[[-1.46  1.35 -1.93  0.08  2.12 -4.87  3.41  1.79  0.05  6.05 -0.54  1.71]
 [-3.58  3.41  5.60 -0.04 -3.00  2.02  4.94  0.26 -4.29 -4.42  3.25 -0.01]
 [ 1.09  6.91 -2.14 -5.76 -4.71 -4.01  0.39  5.66  2.25  4.12  2.07 -0.21]
 [ 1.95  2.72  2.28 -2.30 -3.22 -2.67 -2.05  4.62  1.71  1.02  3.56 -4.15]
 [ 0.69 -1.27  4.15  0.80  0.58 -1.90  3.47  3.85 -3.84 -1.45  0.03  0.41]
 [ 6.03 -2.27 -0.27 -1.47  3.08  1.87  0.57  2.31  2.22 -2.56  1.26  0.90]]
The top-right entry is 1.71
What is the 1st entry, reading row by row? -1.46
The entry just right of the smallest entry is -4.71
What is the 3rd-last entry, reading row by row? -2.56
What is the entry directly below the largest entry? 2.72
The entry just right of 3.85 is -3.84
The 3rd entry on the diagonal from the top-right corner is 4.12
The entry just left of the smallest entry -> -2.14
What is the last entry of the largest entry's row? -0.21
The 2nd entry on the main diagonal is 3.41
What is the fourth entry, reading row by row? 0.08
The 3rd entry in reading order -> -1.93
The bottom-right entry: 0.90
What is the entry directly below -1.93? 5.60
The 2nd entry on the diagonal from the top-right corner is 3.25
The entry just right of -1.45 is 0.03
What is the fifth entry, reading row by row? 2.12
What is the first entry of the smallest entry's row? 1.09
The largest entry in the last row -> 6.03
The smallest entry in the first row: -4.87
The smallest entry in the last column -> -4.15
What is the entry directly above -2.56? -1.45
The entry just right of 1.09: 6.91
What is the second entry, reading row by row? 1.35
The smallest entry in the first column: -3.58
What is the 2nd-last entry, reading row by row? 1.26
The entry directly above 0.39 is 4.94
The entry just left of -3.22 is -2.30
The entry just left of 3.25 is -4.42
What is the largest entry in the first row? 6.05

Questions about the table below.
1) What is the entry just right of -1.27?
2) What is the entry just left of 1.08?
[[ 0.40 -3.16  1.22 -0.92  0.05 -0.15  0.04 -2.58  0.94  0.20  0.14 -3.27
  -1.35  0.48]
 [ 0.14 -1.96  0.57 -0.73 -0.43 -0.39 -0.04 -1.92  0.37 -0.17 -0.23 -2.17
  -1.02  0.22]
 [-1.60  0.98 -2.90 -0.67 -1.10 -0.73 -1.59  1.35 -2.61 -1.78 -1.27  1.34
  -0.57 -1.58]
 [-0.75  1.61 -2.53  0.07 -1.37 -0.61 -0.91  1.73 -2.79 -1.97 -0.92  1.83
  -0.36 -0.92]
 [-1.40  1.57 -2.99 -0.37 -1.30 -0.78 -1.47  1.72 -2.79 -1.86 -1.22  1.82
  -0.35 -1.48]
 [-0.41 -0.45 -0.47 -0.42 -0.32 -0.39 -0.52 -0.31 -0.42 -0.35 -0.37 -0.47
  -0.36 -0.49]
 [ 0.46 -2.54  1.37 -0.68 -0.18 -0.43  0.15 -2.54  1.08  0.36  0.11 -2.89
  -1.00  0.45]
 [ 0.53 -3.17  1.54 -0.85  0.04 -0.22  0.20 -2.82  1.23  0.38  0.18 -3.40
  -1.24  0.57]
 [ 5.75  5.20  0.27  3.70 -4.30  0.66  4.55  1.98 -2.52 -3.06 -0.14  2.93
   0.98  4.76]
 [ 0.39 -2.48  1.27 -0.78 -0.26 -0.39  0.17 -2.57  1.06  0.28 -0.01 -2.83
  -1.05  0.50]
 [-1.69  1.17 -3.22 -0.72 -1.19 -0.75 -1.76  1.58 -2.83 -1.88 -1.36  1.50
  -0.56 -1.69]]
1) 1.34
2) -2.54

B = [[26.087, -13.017, 1.628, -11.081, 13.329, -6.320, -18.466, 4.772, 24.067, -16.970, 0.831, -6.274], [26.831, -17.570, 1.832, -8.250, 16.546, -6.273, -22.370, 4.473, 26.687, -13.712, 4.438, -5.799], [-27.069, 22.756, -4.541, -1.408, -17.314, 6.538, 20.920, 0.906, -28.624, 11.621, -9.969, 6.111], [-20.192, 16.953, -4.376, -1.771, -14.112, 4.351, 17.118, 0.210, -23.111, 7.912, -8.153, 2.714], [23.069, -18.288, 0.175, -1.959, 14.909, -6.699, -18.634, 1.645, 22.914, -8.940, 7.467, -7.080], [27.181, -23.364, -0.293, -9.065, 17.829, -8.235, -27.226, 3.170, 27.338, -13.543, 5.402, -8.427]]
Read off the largest entry.
Answer: 27.338
Read off the entry just left of -5.799.
Answer: 4.438
Read off the entry just left of the largest entry.
Answer: 3.170
The entry just right of the largest entry is -13.543
Read off the entry just left of -23.364.
Answer: 27.181
The entry just left of the smallest entry: 0.906
Read off the entry just right of 26.687.
Answer: -13.712
Read off the entry just left of -1.959.
Answer: 0.175
The entry just left of -8.250: 1.832
Read off the entry just left of -0.293.
Answer: -23.364
The smallest entry: -28.624
The entry just right of 16.546 -> -6.273
